Here is a tiny trained network, its code and every weight. The questions are about switching its units off for an input and a class, where a switched-off unit gives its printed mean instead of its output.

import numpy as np


def w(rows, s, z=0):
    codes = np.array(rows[::2]) - 128.0
    scale = np.full(codes.shape[1], s)
    scale[-1] = z or s
    return codes * scale


def f(y):
    return np.maximum(y, 0)


def log_softmax(a):
    a = a - a.max(-1, keepdims=True)
    return a - np.log(np.exp(a).sum(-1, keepdims=True))


def net(x, mask):
    res = np.array(x, float).reshape(1, 4) / 4 @ E
    y = f(res @ A[0][:, :-1].T + A[0][:, -1])
    res = res + np.where(mask, y, B[0][:, -1]) @ B[0][:, :-1]
    return log_softmax(res[-1] @ U[:, :-1].T + U[:, -1])


A, B = {}, {}
E = w([
[178,239,110],'x0',
[174,139,6],'x1',
[83,146,123],'x2',
[75,116,82],'x3',
],0.021)
A[0] = w([
[93,48,130,148],'N1',
[3,205,116,100],'N2',
[108,124,162,6],'N3',
[141,96,76,166],'N4',
[196,141,153,4],'N5',
[151,121,179,175],'N6',
[61,154,113,165],'N7',
],0.018,0.0049)
B[0] = w([
[19,110,101,251],'N1',
[91,255,81,235],'N2',
[146,140,159,173],'N3',
[129,30,104,211],'N4',
[140,151,207,182],'N5',
[38,166,185,198],'N6',
[68,187,81,192],'N7',
],0.0096,0.019)
U = w([
[250,228,111,38],'0',
[130,129,207,63],'1',
[79,140,107,89],'2',
[165,198,53,255],'3',
[151,46,17,131],'4',
],0.016,0.0094)

Each question gives the input, the list of numbers given to net, and the class t.
The units are the neurons (one row each of A and B). Each row of codes is followed by its name. A weight is (code - 128) times the scale printed after its matrix; where a second scale follows, it is the last column's (A, B and U).
mask holds one flag per neuron, in row order. A switched-off neuron (its flag False) gives its mean, the last column of its row in B, instead of its output. The means were averaged over made-up inputs and are rounded, as every weight is.
A unit's drop is (log p(t) with every unit on - log p(t) with that unit switched off) / (log p(t) with every unit on - log p(t) with every unit switched off).
The circuit of an input: a set's keep is (log p(t) with only the set's units on - log p(t) with every unit switched off) / (log p(t) with every unit on - log p(t) with every unit switched off). Starting from all 7 units, units are removed one at a time, each time the one whose removal leaves the highest keep (on an exact tie, the one counted first), for as long as the keep stays at least 0.8.
units of the circuit, in order: the units of the circuit, biggest drop first
k most important neurons: the k neurons with the biggest drops, biggest first
drop of u: that unit's drop, to one decimal
input [2,-5,-1,1], class 1: units of the circuit, in order -> [N1]
input [-1,-1,-4,0], class 1: units of the circuit, in order -> [N2 N7]
input [4,2,3,-1], class 0: units of the circuit, in order -> [N1 N4]
input [1,-2,-2,8], class 3: 2 most important neurons -> [N2 N6]
input [4,4,-6,5], class 4: units of the circuit, in order -> [N2 N4]
input [1,-3,-3,6], class 3: units of the circuit, in order -> [N6 N1 N4]
input [2,-2,-5,3], class 1: units of the circuit, in order -> [N2 N1]
input [3,-2,4,-7], class 1: 2 most important neurons -> [N2 N6]
input [0,4,-4,-2], class 4: 2 most important neurons -> [N2 N4]
input [1,8,7,0], class 4: 3 most important neurons -> [N4 N6 N5]
input [7,3,7,-5], class 0: drop of N1 -> 0.2
input [3,7,0,7], class 4: drop of N4 -> 1.2
input [0,-3,7,7], class 3: drop of N2 -> 0.6
input [2,-2,-8,-1], class 1: units of the circuit, in order -> [N2]
